Below is a small trained network, with its code and all its weights. Each question gives an input and a target symbol and asks what happens when units are switched off, that is, made to give their printed mean instead of their output.

import numpy as np


def w(rows, s, z=0):
    codes = np.array(rows[::2]) - 128.0
    scale = np.full(codes.shape[1], s)
    scale[-1] = z or s
    return codes * scale


def norm(h):
    return h / np.sqrt((h * h).mean(-1, keepdims=True) + 1e-5)


def f(y):
    return np.maximum(y, 0)


def softmax(a):
    e = np.exp(a - a.max(-1, keepdims=True))
    return e / e.sum(-1, keepdims=True)


def log_softmax(a):
    a = a - a.max(-1, keepdims=True)
    return a - np.log(np.exp(a).sum(-1, keepdims=True))


def net(x, mask):
    ids = ['βγδεηθλμξπστω'.index(c) for c in x.split()]
    T = len(ids)
    res = E[ids] + P[:T]
    r = norm(res)
    for j in range(2):
        rows = slice(3 * j, 3 * j + 3)
        q, k, v = (r @ M[0][rows].T for M in (Q, K, V))
        z = softmax(np.where(np.tri(T) > 0, q @ k.T / 3**0.5, -1e9)) @ v
        o = O[0][rows]
        res = res + np.where(mask[j], z, o[:, -1]) @ o[:, :-1]
    y = f(norm(res) @ A[0][:, :-1].T + A[0][:, -1])
    res = res + np.where(mask[2:14], y, B[0][:, -1]) @ B[0][:, :-1]
    return log_softmax(norm(res)[-1] @ U[:, :-1].T + U[:, -1])


Q, K, V, O, A, B = {}, {}, {}, {}, {}, {}
E = w([
[85,116,114,163,170,145,96,146,133],'β',
[160,81,153,209,79,168,108,140,57],'γ',
[118,128,154,171,149,96,116,184,150],'δ',
[79,224,160,179,86,18,83,78,69],'ε',
[68,198,126,80,130,159,183,202,55],'η',
[110,124,194,139,191,136,111,118,122],'θ',
[153,113,171,71,131,121,86,186,175],'λ',
[116,99,127,106,160,167,109,138,169],'μ',
[106,216,191,68,24,66,155,77,169],'ξ',
[63,97,127,154,139,151,59,152,116],'π',
[62,97,137,133,135,159,126,145,157],'σ',
[112,109,87,98,107,50,122,166,93],'τ',
[100,46,6,109,93,189,163,150,126],'ω',
],0.023)
P = w([
[160,146,100,148,73,116,111,58,255],'0',
[109,139,105,151,164,54,77,223,84],'1',
[110,126,131,131,147,63,107,228,107],'2',
[91,129,113,125,153,81,111,196,96],'3',
[103,105,125,107,152,97,113,201,106],'4',
[91,101,155,96,142,101,134,209,110],'5',
[84,94,148,90,148,106,129,184,96],'6',
[93,91,165,72,145,133,135,184,94],'7',
[80,87,175,62,142,130,127,165,84],'8',
[79,72,169,66,148,149,134,155,78],'9',
[76,73,164,53,148,138,95,147,46],'10',
],0.0094)
Q[0] = w([
[128,118,154,132,224,200,101,212,170],'H0',
[165,150,87,106,181,167,225,129,25],'H0',
[27,102,155,85,87,115,99,135,81],'H0',
[93,116,176,168,187,163,29,138,218],'H1',
[81,158,139,125,72,100,131,79,175],'H1',
[7,93,135,79,94,92,159,147,108],'H1',
],0.016)
K[0] = w([
[166,131,97,212,156,103,132,89,197],'H0',
[204,166,119,107,171,140,199,155,58],'H0',
[135,74,143,103,142,104,142,61,126],'H0',
[92,135,100,141,117,66,63,108,249],'H1',
[88,106,100,55,96,106,123,123,125],'H1',
[118,55,180,107,139,97,129,63,131],'H1',
],0.019)
V[0] = w([
[107,120,103,103,14,200,167,121,148],'H0',
[170,148,122,66,230,54,203,128,221],'H0',
[120,71,216,179,91,43,156,120,165],'H0',
[224,80,188,64,71,131,158,151,102],'H1',
[198,103,103,145,32,236,66,131,108],'H1',
[153,140,4,125,163,92,198,213,138],'H1',
],0.015)
O[0] = w([
[40,178,126,166,70,64,228,140,153,117],'H0',
[59,200,215,113,72,250,88,184,60,117],'H0',
[234,108,153,9,46,129,125,169,172,215],'H0',
[171,56,106,200,149,24,109,235,140,39],'H1',
[209,60,190,177,55,135,78,118,105,79],'H1',
[2,29,121,89,112,89,74,107,77,7],'H1',
],0.0095,0.012)
A[0] = w([
[228,44,150,194,107,138,139,209,84,85],'N0',
[100,82,173,145,227,183,82,194,188,134],'N1',
[123,147,247,116,114,52,116,97,137,249],'N2',
[92,132,194,130,106,181,150,154,123,165],'N3',
[198,156,84,114,167,157,207,129,79,14],'N4',
[102,109,52,85,125,37,162,96,127,139],'N5',
[133,141,80,121,218,153,115,190,215,251],'N6',
[150,122,26,138,89,164,172,140,84,176],'N7',
[209,114,156,58,124,107,118,120,95,86],'N8',
[150,101,111,131,119,148,92,34,230,145],'N9',
[90,159,166,171,177,70,121,141,183,197],'N10',
[67,76,135,125,179,161,135,98,160,113],'N11',
],0.015,0.0025)
B[0] = w([
[209,34,124,15,147,178,192,118,66,224],'N0',
[149,112,119,232,83,120,120,40,227,187],'N1',
[112,103,29,208,133,195,132,124,138,220],'N2',
[165,113,137,127,151,35,118,172,105,234],'N3',
[113,111,42,75,57,124,74,158,150,236],'N4',
[190,157,212,97,80,151,69,134,186,215],'N5',
[64,136,160,166,248,165,98,93,92,255],'N6',
[70,110,54,126,111,134,111,168,136,167],'N7',
[54,108,116,157,118,101,149,123,113,237],'N8',
[138,150,123,162,152,65,95,169,46,217],'N9',
[114,144,203,61,151,94,154,85,104,182],'N10',
[175,65,124,186,91,131,197,102,107,168],'N11',
],0.016,0.009)
U = w([
[106,109,158,125,216,122,212,255,130,67],'β',
[218,27,110,107,132,151,134,174,99,198],'γ',
[105,50,162,184,229,160,107,68,162,111],'δ',
[179,154,18,147,92,78,78,101,90,71],'ε',
[10,100,199,110,166,75,216,104,117,110],'η',
[33,110,2,55,198,139,120,156,141,86],'θ',
[107,141,163,240,121,156,106,228,62,112],'λ',
[123,165,166,133,97,173,145,68,6,104],'μ',
[119,188,75,114,49,117,229,169,166,156],'ξ',
[174,116,156,77,187,37,106,100,197,120],'π',
[196,188,157,134,112,249,116,105,216,163],'σ',
[90,104,191,11,62,116,53,170,114,40],'τ',
[59,39,87,176,44,121,112,106,183,252],'ω',
],0.0092,0.0029)

Each question gives the input, a string of symbols that net reads in full, and the target symbol t.
The units are the heads (3 rows each of Q, K, V and O) and the neurons (one row each of A and B). Each row of codes is followed by its name. A weight is (code - 128) times the scale printed after its matrix; where a second scale follows, it is the last column's (O, A, B and U).
mask holds one flag per unit, heads first, then neurons. A switched-off unit (its flag False) gives its mean, the last column of its rows in O or B, instead of its output. The means were averaged over made-up inputs and are rounded, as every weight is.
A unit's drop is (log p(t) with every unit on - log p(t) with that unit switched off) / (log p(t) with every unit on - log p(t) with every unit switched off).
The circuit of an input: a set's keep is (log p(t) with only the set's units on - log p(t) with every unit switched off) / (log p(t) with every unit on - log p(t) with every unit switched off). Starting from the 12 units with the biggest drops (on a tie, the unit counted first), units are removed one at a time, each time the one whose removal leaves the highest keep (on an exact tie, the one counted first), for as long as the keep stays at least 0.8.
units of the circuit, in order: the units of the circuit, biggest drop first
most important unit: the unit with the biggest drop
heads that matter: for each layer, one digit per head in row order, 1 if its drop is at least 0.15 and else 0, layers parted by /
input π σ σ θ ω θ η τ θ λ, target ε: heads that matter -> 11
input ω β β δ δ π δ π, target η: heads that matter -> 10
input η η θ, target δ: heads that matter -> 10
input σ μ θ π, target ξ: units of the circuit, in order -> H0
input ξ ε μ, target β: units of the circuit, in order -> H0; H1; N6
input ω λ γ δ τ θ, target η: heads that matter -> 10
input τ β θ, target ω: units of the circuit, in order -> H1; N1
input δ η δ π π β σ μ η, target η: heads that matter -> 11
input μ β δ δ, target λ: heads that matter -> 11
input ε ε τ λ ε, target τ: units of the circuit, in order -> H1; N5
input ε θ θ π δ β π η σ β μ, target θ: units of the circuit, in order -> N4; N5
input δ γ ω π, target τ: units of the circuit, in order -> H0; H1
input τ δ δ γ θ τ π η μ θ σ, target ω: heads that matter -> 01
input π γ η, target γ: units of the circuit, in order -> H1
input γ σ β μ θ λ η μ γ β θ, target π: heads that matter -> 10
input λ λ ω η π β, target γ: heads that matter -> 11
input θ η ξ ε, target ξ: units of the circuit, in order -> H0; N6
input δ π η β ε η θ ξ, target ξ: units of the circuit, in order -> H0; N2
input ε λ β θ λ δ ω ε θ, target θ: heads that matter -> 01
input γ β λ ω η β ε π λ π, target π: heads that matter -> 10
input δ η λ π θ μ ω ξ, target ω: most important unit -> H1
input δ θ ξ π γ π ε β ξ ω θ, target τ: heads that matter -> 11
input γ ε δ ξ δ ε θ μ, target π: units of the circuit, in order -> H0; N5
input γ σ β β σ ω θ ξ ξ, target ξ: units of the circuit, in order -> N2; H0
